Below are the code and all the weights of a small trained network. Each question names an input and a class and asks about switching units off, where a switched-off unit gives its printed mean instead of its output.

import numpy as np


def w(rows, s, z=0):
    codes = np.array(rows[::2]) - 128.0
    scale = np.full(codes.shape[1], s)
    scale[-1] = z or s
    return codes * scale


def f(y):
    return y / 2 * (1 + np.tanh(0.7978845608 * (y + 0.044715 * y**3)))


def log_softmax(a):
    a = a - a.max(-1, keepdims=True)
    return a - np.log(np.exp(a).sum(-1, keepdims=True))


def net(x, mask):
    res = np.array(x, float).reshape(1, 3) / 4 @ E
    y = f(res @ A[0][:, :-1].T + A[0][:, -1])
    res = res + np.where(mask, y, B[0][:, -1]) @ B[0][:, :-1]
    return log_softmax(res[-1] @ U[:, :-1].T + U[:, -1])


A, B = {}, {}
E = w([
[111,74,135,77,1,176,147,51],'x0',
[106,170,78,183,91,71,207,109],'x1',
[87,188,72,66,91,133,91,206],'x2',
],0.0097)
A[0] = w([
[106,176,79,191,110,70,181,116,79],'n0',
[180,78,185,213,175,116,165,62,66],'n1',
[99,166,69,186,113,75,186,115,44],'n2',
[168,98,157,77,167,174,54,156,64],'n3',
[118,161,82,189,90,80,177,124,42],'n4',
[153,175,115,192,254,78,100,196,50],'n5',
[162,104,163,76,171,173,65,148,95],'n6',
[41,207,49,51,94,120,90,210,4],'n7',
],0.0072,0.0026)
B[0] = w([
[107,135,173,137,153,203,168,158,172],'n0',
[216,82,62,1,176,83,155,159,190],'n1',
[89,129,166,117,167,216,168,137,166],'n2',
[84,139,177,137,162,216,186,149,187],'n3',
[79,108,174,112,158,230,193,151,158],'n4',
[81,2,103,108,12,173,51,10,254],'n5',
[85,140,173,155,149,203,180,160,186],'n6',
[196,84,76,10,173,95,157,147,231],'n7',
],0.0083,0.0087)
U = w([
[97,81,117,123,10,143,103,67,98],'0',
[200,122,81,80,199,99,143,155,106],'1',
[78,150,193,157,178,170,151,160,123],'2',
[135,169,127,182,121,69,94,136,250],'3',
[125,187,131,184,135,59,113,131,63],'4',
[128,181,129,186,133,81,106,141,66],'5',
],0.013,0.014)

Each question gives the input, the list of numbers given to net, and the class t.
The units are the neurons (one row each of A and B). Each row of codes is followed by its name. A weight is (code - 128) times the scale printed after its matrix; where a second scale follows, it is the last column's (A, B and U).
mask holds one flag per neuron, in row order. A switched-off neuron (its flag False) gives its mean, the last column of its row in B, instead of its output. The means were averaged over made-up inputs and are rounded, as every weight is.
A unit's drop is (log p(t) with every unit on - log p(t) with that unit switched off) / (log p(t) with every unit on - log p(t) with every unit switched off).
The circuit of an input: a set's keep is (log p(t) with only the set's units on - log p(t) with every unit switched off) / (log p(t) with every unit on - log p(t) with every unit switched off). Starting from all 8 units, units are removed one at a time, each time the one whose removal leaves the highest keep (on an exact tie, the one counted first), for as long as the keep stays at least 0.8.
circuit, biggest first: the units of the circuit, biggest drop first
unit that matters most: the unit with the biggest drop
k most important neurons: the k neurons with the biggest drops, biggest first
drop of u: that unit's drop, to one decimal
input [3,6,-8], class 1: unit that matters most : n1
input [6,-1,8], class 1: 2 most important neurons : n7, n5
input [-8,2,-8], class 0: 2 most important neurons : n5, n7
input [5,6,0], class 2: circuit, biggest first : n5, n4
input [0,-8,6], class 2: 2 most important neurons : n3, n6
input [4,-5,6], class 1: 2 most important neurons : n5, n7
input [4,-5,-5], class 1: 2 most important neurons : n5, n1
input [1,-1,-2], class 3: 2 most important neurons : n5, n7
input [4,-7,7], class 1: 2 most important neurons : n7, n5
input [1,-3,-6], class 1: 2 most important neurons : n1, n5
input [-7,4,6], class 0: 2 most important neurons : n5, n1
input [-1,1,-1], class 3: drop of n7 : 0.4
input [-7,-7,-7], class 0: drop of n7 : 0.2
input [4,2,6], class 1: circuit, biggest first : n5
input [-8,-8,-4], class 0: drop of n5 : 1.5
input [3,7,0], class 2: drop of n5 : 0.2
